Below is a small trained network, with its code and all its weights. Each question gives an input and a class and asks what happens when units are switched off, that is, made to give their printed mean instead of their output.

import numpy as np


def w(rows, s, z=0):
    codes = np.array(rows[::2]) - 128.0
    scale = np.full(codes.shape[1], s)
    scale[-1] = z or s
    return codes * scale


def f(y):
    return np.maximum(y, 0)


def log_softmax(a):
    a = a - a.max(-1, keepdims=True)
    return a - np.log(np.exp(a).sum(-1, keepdims=True))


def net(x, mask):
    res = np.array(x, float).reshape(1, 7) / 4 @ E
    y = f(res @ A[0][:, :-1].T + A[0][:, -1])
    res = res + np.where(mask, y, B[0][:, -1]) @ B[0][:, :-1]
    return log_softmax(res[-1] @ U[:, :-1].T + U[:, -1])


A, B = {}, {}
E = w([
[72,167,146,220,242,164,109,35,122,101,90,159],'x0',
[12,146,157,91,183,100,214,175,208,117,211,142],'x1',
[123,179,246,191,100,115,183,189,75,176,85,103],'x2',
[131,132,126,128,129,129,128,129,127,130,130,129],'x3',
[133,133,178,168,92,231,53,209,191,129,152,200],'x4',
[187,154,155,63,200,83,103,197,142,46,52,152],'x5',
[155,200,88,157,99,175,164,143,99,2,184,87],'x6',
],0.0061)
A[0] = w([
[190,162,189,59,209,87,90,233,165,45,34,152,79],'neuron 1',
[52,176,135,110,160,88,201,177,209,95,197,127,41],'neuron 2',
[131,156,213,162,110,122,170,164,86,155,128,113,57],'neuron 3',
[136,116,177,153,91,213,59,169,180,125,131,210,32],'neuron 4',
[102,109,149,161,75,174,161,84,108,204,190,96,102],'neuron 5',
[171,89,117,66,58,128,132,184,139,156,157,77,41],'neuron 6',
[102,35,157,98,137,88,99,103,171,255,86,164,104],'neuron 7',
[146,200,85,144,78,168,180,145,117,43,179,84,77],'neuron 8',
[123,117,85,104,140,34,193,71,52,113,99,68,40],'neuron 9',
[152,127,151,127,83,203,90,186,174,150,159,194,38],'neuron 10',
[128,175,180,181,103,106,161,156,75,156,99,115,26],'neuron 11',
[110,133,198,189,84,144,179,174,66,161,101,97,58],'neuron 12',
[94,115,92,136,93,92,181,57,79,164,143,81,100],'neuron 13',
[116,156,131,154,175,127,118,114,128,104,109,153,61],'neuron 14',
[128,86,41,94,143,138,76,94,174,105,167,145,59],'neuron 15',
[112,98,102,114,144,50,179,68,107,153,79,91,67],'neuron 16',
[156,88,110,86,57,93,134,191,145,142,155,121,33],'neuron 17',
[113,177,202,179,101,114,168,186,97,162,96,116,58],'neuron 18',
[237,101,88,160,85,147,34,101,48,118,56,102,35],'neuron 19',
[133,96,100,97,140,63,177,83,84,125,116,55,31],'neuron 20',
[158,82,96,70,48,111,161,207,133,155,171,116,41],'neuron 21',
[37,140,123,105,157,121,190,153,199,112,201,141,34],'neuron 22',
[102,79,54,96,116,166,89,78,161,112,172,130,49],'neuron 23',
[66,174,141,228,253,179,96,23,140,114,79,204,71],'neuron 24',
[52,88,145,91,165,91,160,148,185,168,143,162,89],'neuron 25',
[67,103,117,176,60,153,156,76,128,171,194,98,54],'neuron 26',
[241,129,103,141,88,149,32,101,53,108,21,116,52],'neuron 27',
[121,94,63,97,128,150,86,65,170,122,173,143,85],'neuron 28',
[167,124,100,156,62,162,73,77,65,157,119,111,59],'neuron 29',
[118,171,202,178,86,127,162,177,95,163,100,75,41],'neuron 30',
[147,67,58,120,146,119,73,105,180,82,146,142,79],'neuron 31',
[121,102,75,104,134,150,103,106,161,92,155,153,1],'neuron 32',
[132,77,48,82,132,147,83,83,164,90,185,159,56],'neuron 33',
[68,111,94,169,83,170,155,95,128,186,190,86,54],'neuron 34',
[138,187,111,135,120,138,158,156,114,29,164,84,58],'neuron 35',
[155,204,104,155,111,169,154,147,97,37,184,93,101],'neuron 36',
[183,84,118,63,28,99,150,187,139,166,184,106,78],'neuron 37',
[106,53,181,77,169,63,85,122,171,226,77,187,94],'neuron 38',
[81,85,110,174,54,164,142,73,106,188,202,96,39],'neuron 39',
[130,179,103,135,111,181,163,144,88,43,180,99,66],'neuron 40',
[139,141,168,168,94,221,60,174,182,132,153,203,32],'neuron 41',
[175,115,128,46,68,82,126,199,150,117,115,121,91],'neuron 42',
[130,108,161,161,103,234,64,183,185,124,133,190,45],'neuron 43',
[146,203,102,133,112,178,160,116,109,48,178,106,94],'neuron 44',
[71,160,153,86,176,96,178,178,189,94,160,124,17],'neuron 45',
[164,136,101,112,144,62,203,47,70,141,123,80,14],'neuron 46',
[179,149,130,58,211,26,160,136,86,77,68,98,109],'neuron 47',
[117,77,52,90,139,143,75,94,178,87,153,148,45],'neuron 48',
],0.0056,0.0019)
B[0] = w([
[140,149,104,80,72,146,74,71,135,37,183,254,246],'neuron 1',
[173,57,190,121,120,196,197,71,182,198,139,112,217],'neuron 2',
[184,159,122,81,174,93,163,178,103,135,85,138,184],'neuron 3',
[74,177,74,161,77,81,139,157,192,135,178,90,202],'neuron 4',
[160,149,130,75,117,123,99,112,105,66,148,217,201],'neuron 5',
[117,135,164,178,188,138,113,84,93,81,145,72,200],'neuron 6',
[77,65,78,156,87,154,59,168,68,153,56,133,228],'neuron 7',
[91,81,94,148,98,159,69,142,84,177,61,129,211],'neuron 8',
[74,173,78,174,87,87,136,158,208,146,179,93,202],'neuron 9',
[78,169,84,166,92,83,131,130,183,127,183,81,192],'neuron 10',
[166,158,122,72,176,85,170,167,114,141,98,132,180],'neuron 11',
[167,173,124,70,185,74,172,179,105,132,81,140,197],'neuron 12',
[111,157,94,130,79,105,97,133,167,99,179,170,194],'neuron 13',
[111,119,150,137,148,126,104,107,100,102,144,113,157],'neuron 14',
[173,178,134,95,172,75,178,172,88,145,68,126,202],'neuron 15',
[91,142,83,162,72,105,117,165,170,137,162,92,189],'neuron 16',
[96,129,160,174,187,142,117,82,83,85,143,72,192],'neuron 17',
[180,161,116,68,175,92,160,172,96,139,86,138,195],'neuron 18',
[170,67,194,112,137,184,220,77,206,192,149,114,241],'neuron 19',
[71,177,95,170,91,86,138,162,186,132,169,96,184],'neuron 20',
[107,124,165,188,196,135,102,78,77,74,147,62,209],'neuron 21',
[173,81,193,119,125,190,194,86,176,193,125,115,210],'neuron 22',
[167,168,133,73,171,80,170,175,101,133,96,152,197],'neuron 23',
[95,144,184,203,213,132,99,66,50,41,168,13,254],'neuron 24',
[148,68,154,133,104,190,142,95,140,183,93,122,194],'neuron 25',
[162,131,135,92,110,153,95,94,108,71,153,214,199],'neuron 26',
[179,63,199,103,115,189,200,63,208,193,155,124,249],'neuron 27',
[179,166,138,84,172,91,153,176,97,122,91,138,199],'neuron 28',
[160,85,188,103,122,173,178,87,183,158,148,155,197],'neuron 29',
[175,177,127,76,179,75,176,186,96,132,82,137,193],'neuron 30',
[173,164,147,84,169,90,162,181,98,146,105,136,196],'neuron 31',
[156,158,118,92,163,87,173,178,123,152,87,121,168],'neuron 32',
[162,169,139,83,181,85,169,189,99,145,84,130,209],'neuron 33',
[157,124,140,82,110,153,104,108,117,68,153,210,196],'neuron 34',
[104,76,95,155,85,163,72,136,100,164,70,153,195],'neuron 35',
[97,74,91,138,98,151,79,155,103,188,55,134,210],'neuron 36',
[114,144,169,187,192,142,105,80,72,72,154,58,224],'neuron 37',
[71,69,74,150,95,162,59,152,80,162,61,142,224],'neuron 38',
[154,145,138,89,106,146,92,90,120,59,164,205,205],'neuron 39',
[86,71,94,139,94,154,78,152,100,186,65,126,196],'neuron 40',
[85,178,77,164,83,69,148,169,195,128,181,92,205],'neuron 41',
[119,130,162,160,173,145,93,79,71,74,158,105,213],'neuron 42',
[78,189,69,162,80,70,142,156,200,137,177,80,205],'neuron 43',
[88,72,106,154,104,154,82,156,97,186,63,116,199],'neuron 44',
[166,69,176,118,118,186,168,81,177,172,149,139,193],'neuron 45',
[81,158,87,164,83,88,140,157,198,138,182,102,190],'neuron 46',
[111,159,102,122,70,127,91,115,173,82,197,198,215],'neuron 47',
[172,170,131,90,182,79,171,191,100,145,84,123,199],'neuron 48',
],0.0061)
U = w([
[167,64,188,110,125,186,205,83,202,194,140,110,67],'0',
[84,195,60,156,80,76,129,164,204,130,184,83,91],'1',
[177,189,124,71,190,76,171,195,73,138,61,135,111],'2',
[105,138,168,183,202,142,91,74,51,57,151,35,117],'3',
[90,52,76,139,88,163,46,155,77,181,36,141,120],'4',
[150,151,120,79,93,143,77,97,128,45,175,254,255],'5',
],0.011,0.0033)

Each question gives the input, the list of numbers given to net, and the class t.
The units are the neurons (one row each of A and B). Each row of codes is followed by its name. A weight is (code - 128) times the scale printed after its matrix; where a second scale follows, it is the last column's (A, B and U).
mask holds one flag per neuron, in row order. A switched-off neuron (its flag False) gives its mean, the last column of its row in B, instead of its output. The means were averaged over made-up inputs and are rounded, as every weight is.
A unit's drop is (log p(t) with every unit on - log p(t) with that unit switched off) / (log p(t) with every unit on - log p(t) with every unit switched off).
The circuit of an input: a set's keep is (log p(t) with only the set's units on - log p(t) with every unit switched off) / (log p(t) with every unit on - log p(t) with every unit switched off). Starting from the 12 units with the biggest drops (on a tie, the unit counted first), units are removed one at a time, each time the one whose removal leaves the highest keep (on an exact tie, the one counted first), for as long as the keep stays at least 0.8.
circuit, biggest first: the units of the circuit, biggest drop first
most important unit: the unit with the biggest drop
k most important neurons: the k neurons with the biggest drops, biggest first
drop of u: that unit's drop, to one decimal
input [-2,6,-6,-1,1,5,6], class 0: most important unit -> neuron 2
input [6,-6,-2,2,-4,1,7], class 4: circuit, biggest first -> [neuron 36; neuron 44]
input [3,-3,5,-8,1,5,6], class 4: circuit, biggest first -> [neuron 36; neuron 35; neuron 40]
input [-8,-1,-1,-8,-6,3,-3], class 3: circuit, biggest first -> [neuron 37; neuron 21]
input [-3,4,1,4,-3,-1,1], class 0: circuit, biggest first -> [neuron 2; neuron 22]
input [-8,-7,-1,-6,-6,-1,-7], class 3: circuit, biggest first -> [neuron 37; neuron 6]
input [-2,-1,7,2,-5,-2,8], class 4: circuit, biggest first -> [neuron 8; neuron 36]
input [-7,-2,6,8,-4,-5,7], class 3: 4 most important neurons -> [neuron 37; neuron 21; neuron 6; neuron 17]
input [-5,3,-2,2,4,1,-8], class 4: 2 most important neurons -> [neuron 38; neuron 7]
input [-2,8,3,0,8,6,5], class 0: 4 most important neurons -> [neuron 2; neuron 45; neuron 22; neuron 9]
input [-2,-8,-3,-4,-8,-6,-5], class 0: 3 most important neurons -> [neuron 19; neuron 27; neuron 29]
input [-2,-5,-4,1,-4,3,4], class 0: 2 most important neurons -> [neuron 27; neuron 19]
input [-8,-8,-1,6,-6,5,2], class 0: 4 most important neurons -> [neuron 27; neuron 19; neuron 24; neuron 29]
input [1,0,6,2,-3,7,5], class 5: circuit, biggest first -> [neuron 1]
input [4,6,-8,2,-8,8,-6], class 1: 3 most important neurons -> [neuron 47; neuron 9; neuron 16]
input [1,0,-3,-2,-1,5,-3], class 5: 2 most important neurons -> [neuron 1; neuron 47]
input [3,4,2,3,8,-3,6], class 1: 2 most important neurons -> [neuron 41; neuron 43]
input [2,8,-3,-3,-2,7,1], class 0: 3 most important neurons -> [neuron 2; neuron 22; neuron 45]
input [-8,0,4,1,-7,2,8], class 3: 3 most important neurons -> [neuron 37; neuron 21; neuron 42]
input [-1,-8,-6,3,5,4,-2], class 0: 2 most important neurons -> [neuron 27; neuron 19]
input [3,-1,-2,2,0,4,-5], class 4: circuit, biggest first -> [neuron 38]
input [7,-2,8,-7,5,-5,8], class 2: drop of neuron 7 -> 0.1
input [7,-8,-4,0,2,-5,7], class 0: drop of neuron 29 -> 0.2
input [-3,-2,-4,-3,-5,2,6], class 4: drop of neuron 8 -> 0.4
